Small tables with named rows and columns. After each table, cells are looked up by row and column.

muf:
fields: nalef, tutem, limara, zof, petane, bokuvad, ridopot, gid, dom
bup: [92, 90, 128, 161, 98, 198, 93, 225, 22]
deta: [113, 85, 126, 151, 116, 188, 94, 228, 16]
vova: [97, 105, 140, 175, 103, 214, 99, 224, 25]
nok: [113, 81, 126, 164, 112, 216, 69, 238, 8]

ridopot of deta is 94
ridopot of nok is 69
nalef of deta is 113
bokuvad of vova is 214
petane of deta is 116
dom of nok is 8
ridopot of bup is 93
tutem of vova is 105
zof of nok is 164
tutem of nok is 81
limara of deta is 126
tutem of deta is 85
dom of vova is 25
limara of vova is 140
dom of bup is 22
nalef of vova is 97
petane of nok is 112
Row with the largest gid: nok

ket
columns: vomupi, segut
bav: [16, 232]
rok: [229, 37]
mam: [169, 41]
kek: [45, 202]
sep: [205, 115]
kilozan: [169, 83]

mam, segut => 41
kilozan, vomupi => 169
mam, vomupi => 169
bav, vomupi => 16
kilozan, segut => 83
sep, segut => 115
rok, vomupi => 229
kek, segut => 202
sep, vomupi => 205
rok, segut => 37
kek, vomupi => 45
bav, segut => 232
Row with the largest vomupi: rok

fero:
          zedul  guleve  revonir
fovan      9901  -23053    45546
fofube    39530   23436   -14687
vozegeg  -76435   11161    85960
gubalot   44895  -73704    45212
gazi      19001  -25319    42854
zib       15055    9931   -14487
zudup    -32695    1752    46493
monoze    19246   19263   -51953
fezer    -44306    6182   -32490
sug      -18588  -58904    14970

revonir of fezer = -32490
zedul of vozegeg = -76435
revonir of gazi = 42854
revonir of gubalot = 45212
zedul of gazi = 19001
zedul of fezer = -44306
guleve of zib = 9931
guleve of fofube = 23436
zedul of fofube = 39530
revonir of fofube = -14687
guleve of fovan = -23053
revonir of vozegeg = 85960
revonir of fovan = 45546
guleve of zudup = 1752
guleve of sug = -58904
revonir of monoze = -51953
guleve of vozegeg = 11161
Which row has the largest revonir? vozegeg

gilo:
	rozilos	fem	tad	zemeko	pok	datot
ganul	5607	5342	4591	4652	5394	6258
dob	5101	5145	4885	5084	5143	3894
tubugeb	4898	2930	5426	5159	5148	6997
gadasib	4482	3667	5201	5091	4649	6384
kip	3702	5952	5157	4462	3617	2857
rinuto	4237	4749	4985	5189	4375	4189
rom	4351	6783	5198	3792	3999	2808
guf	3004	7551	6087	2541	2457	1237
kop	3433	7455	4876	4210	3168	1110

What is the datot of rinuto in gilo?
4189
What is the zemeko of kop in gilo?
4210
What is the tad of ganul in gilo?
4591
What is the zemeko of guf in gilo?
2541
What is the datot of dob in gilo?
3894
What is the tad of kip in gilo?
5157
Row with the largest rozilos: ganul

nulu:
,lomamo,par,numi,gan,takad
pamip,109,158,88,165,38
vor,83,114,84,176,41
zon,67,145,71,74,113
kuz,116,80,167,6,163
robof,89,138,113,198,125

robof, gan -> 198
vor, takad -> 41
robof, takad -> 125
zon, numi -> 71
kuz, numi -> 167
robof, numi -> 113
kuz, takad -> 163
zon, takad -> 113
pamip, takad -> 38

fep =
	vibir	baf	giriz	pitan	faz
siz	66198	2482	47929	62890	61418
supidas	67935	6863	48851	62874	59394
lodasa	58208	29209	52552	56800	56307
leda	73837	4240	38373	68853	59381
bilav	36301	96167	48648	32940	33891
kozukun	47631	97941	34668	40984	30352
mog	71430	23658	33792	70917	57777
vef	61932	69530	26738	58619	41480
maraleb	43814	99600	35348	39236	31159
raz	65261	8323	52482	58268	57371

lodasa, vibir -> 58208
supidas, vibir -> 67935
vef, faz -> 41480
supidas, faz -> 59394
leda, faz -> 59381
bilav, faz -> 33891
mog, giriz -> 33792
raz, vibir -> 65261

pud:
columns: zumaf, tikab, fuloko, dip, kamat, venesi, bez
vori: [52802, 32521, 48832, 99565, 57559, 82963, 57264]
vopetim: [64980, 19877, 28674, 87291, 80203, 60905, 24216]
pavenus: [41742, 63330, 65613, 70438, 44083, 76064, 68668]

dip of vori = 99565
venesi of pavenus = 76064
venesi of vopetim = 60905
tikab of vori = 32521
fuloko of vori = 48832
tikab of vopetim = 19877
venesi of vori = 82963
zumaf of pavenus = 41742
fuloko of pavenus = 65613
kamat of vori = 57559
zumaf of vori = 52802
bez of pavenus = 68668
fuloko of vopetim = 28674
bez of vori = 57264
kamat of vopetim = 80203
bez of vopetim = 24216
Row with the largest venesi: vori

